Below are the code and all the weights of a small trained network. Each question names an input and a target symbol and asks about switching units off, where a switched-off unit gives its printed mean instead of its output.

import numpy as np


def w(rows, s, z=0):
    codes = np.array(rows[::2]) - 128.0
    scale = np.full(codes.shape[1], s)
    scale[-1] = z or s
    return codes * scale


def f(y):
    return np.maximum(y, 0)


def softmax(a):
    e = np.exp(a - a.max(-1, keepdims=True))
    return e / e.sum(-1, keepdims=True)


def log_softmax(a):
    a = a - a.max(-1, keepdims=True)
    return a - np.log(np.exp(a).sum(-1, keepdims=True))


def net(x, mask):
    ids = ['αβγδεζηθλμπσψω'.index(c) for c in x.split()]
    T = len(ids)
    res = E[ids] + P[:T]
    r = res
    for j in range(2):
        rows = slice(2 * j, 2 * j + 2)
        q, k, v = (r @ M[0][rows].T for M in (Q, K, V))
        z = softmax(np.where(np.tri(T) > 0, q @ k.T / 2**0.5, -1e9)) @ v
        o = O[0][rows]
        res = res + np.where(mask[j], z, o[:, -1]) @ o[:, :-1]
    y = f(res @ A[0][:, :-1].T + A[0][:, -1])
    res = res + np.where(mask[2:14], y, B[0][:, -1]) @ B[0][:, :-1]
    return log_softmax(res[-1] @ U[:, :-1].T + U[:, -1])


Q, K, V, O, A, B = {}, {}, {}, {}, {}, {}
E = w([
[201,119,115],'α',
[202,122,114],'β',
[204,115,117],'γ',
[237,118,125],'δ',
[209,118,123],'ε',
[215,122,114],'ζ',
[203,119,119],'η',
[209,121,93],'θ',
[167,121,110],'λ',
[215,133,27],'μ',
[107,61,92],'π',
[39,146,2],'σ',
[117,104,14],'ψ',
[9,9,196],'ω',
],0.0062)
P = w([
[145,210,168],'0',
[147,178,149],'1',
[157,156,134],'2',
[151,128,127],'3',
[158,103,115],'4',
[154,85,102],'5',
[157,65,98],'6',
[165,38,80],'7',
[163,30,77],'8',
[170,2,68],'9',
],0.0062)
Q[0] = w([
[200,14,79],'h1',
[153,181,164],'h1',
[186,38,147],'h2',
[4,117,218],'h2',
],0.024)
K[0] = w([
[142,4,76],'h1',
[135,209,94],'h1',
[211,55,64],'h2',
[212,251,226],'h2',
],0.02)
V[0] = w([
[78,8,166],'h1',
[56,148,30],'h1',
[85,136,221],'h2',
[18,184,26],'h2',
],0.015)
O[0] = w([
[130,228,167,118],'h1',
[172,163,39,122],'h1',
[155,181,212,2],'h2',
[1,174,75,123],'h2',
],0.014,0.0065)
A[0] = w([
[58,92,50,182],'n1',
[160,118,176,233],'n2',
[127,73,232,163],'n3',
[2,66,187,209],'n4',
[126,82,104,170],'n5',
[92,164,192,12],'n6',
[149,186,116,179],'n7',
[38,120,96,153],'n8',
[159,71,150,247],'n9',
[174,55,135,26],'n10',
[46,78,125,253],'n11',
[174,99,129,178],'n12',
],0.008,0.0016)
B[0] = w([
[228,82,199,251],'n1',
[138,203,115,158],'n2',
[127,242,130,164],'n3',
[145,252,128,145],'n4',
[130,83,162,197],'n5',
[88,29,101,134],'n6',
[117,188,144,139],'n7',
[169,183,175,192],'n8',
[35,163,148,188],'n9',
[63,78,196,191],'n10',
[125,142,214,186],'n11',
[65,125,124,174],'n12',
],0.014,0.011)
U = w([
[184,169,187,2],'α',
[131,132,134,41],'β',
[134,136,195,242],'γ',
[138,117,30,201],'δ',
[138,129,134,36],'ε',
[138,135,127,30],'ζ',
[142,116,140,191],'η',
[215,92,109,200],'θ',
[63,102,134,122],'λ',
[123,135,127,57],'μ',
[149,235,66,202],'π',
[132,138,130,33],'σ',
[127,3,132,43],'ψ',
[119,122,113,75],'ω',
],0.0042,0.006)

Each question gives the input, a string of symbols that net reads in full, and the target symbol t.
The units are the heads (2 rows each of Q, K, V and O) and the neurons (one row each of A and B). Each row of codes is followed by its name. A weight is (code - 128) times the scale printed after its matrix; where a second scale follows, it is the last column's (O, A, B and U).
mask holds one flag per unit, heads first, then neurons. A switched-off unit (its flag False) gives its mean, the last column of its rows in O or B, instead of its output. The means were averaged over made-up inputs and are rounded, as every weight is.
A unit's drop is (log p(t) with every unit on - log p(t) with that unit switched off) / (log p(t) with every unit on - log p(t) with every unit switched off).
The circuit of an input: a set's keep is (log p(t) with only the set's units on - log p(t) with every unit switched off) / (log p(t) with every unit on - log p(t) with every unit switched off). Starting from the 12 units with the biggest drops (on a tie, the unit counted first), units are removed one at a time, each time the one whose removal leaves the highest keep (on an exact tie, the one counted first), for as long as the keep stays at least 0.8.
units of the circuit, in order: the units of the circuit, biggest drop first
unit that matters most: the unit with the biggest drop
top k neurons: the k neurons with the biggest drops, biggest first
which heads matter: for each layer, one digit per head in row order, 1 if its drop is at least 0.15 and else 0, layers parted by /
drop when u is switched off: that unit's drop, to one decimal
input γ γ θ γ ω ω ψ ψ ω α, target π: which heads matter : 10
input ψ β β θ θ π μ ψ, target θ: units of the circuit, in order : (n1, h2, n9, n10)
input θ θ ψ μ λ η ω β, target π: unit that matters most : h1
input θ γ π ζ λ π μ ω λ, target π: units of the circuit, in order : (h1, n1)
input η ζ θ ω α, target π: which heads matter : 11
input μ ζ ψ θ θ α ω θ, target π: which heads matter : 10
input θ δ σ, target α: which heads matter : 01
input ω σ α θ λ μ ε λ ω δ, target π: units of the circuit, in order : (h1, n1, n10)
input θ ζ θ λ ω θ, target π: which heads matter : 11
input β θ θ ω ζ, target π: which heads matter : 11
input ε μ δ ω ε μ μ η ω σ, target π: which heads matter : 10
input μ ζ θ α ω γ, target π: which heads matter : 11
input ζ ψ ω ζ δ ω μ, target π: which heads matter : 10
input μ ε μ, target ψ: which heads matter : 10
input β σ α σ, target α: top 4 neurons : (n1, n8, n4, n11)
input ω ψ ψ δ σ γ ω β θ ω, target π: top neuron : (n1)
input θ ψ ψ β η β σ ψ, target θ: drop when n1 is switched off : 0.7
input λ ω ζ β ω δ ζ, target π: drop when h2 is switched off : 0.3
input μ β μ θ θ θ ψ μ, target θ: drop when n12 is switched off : 0.1
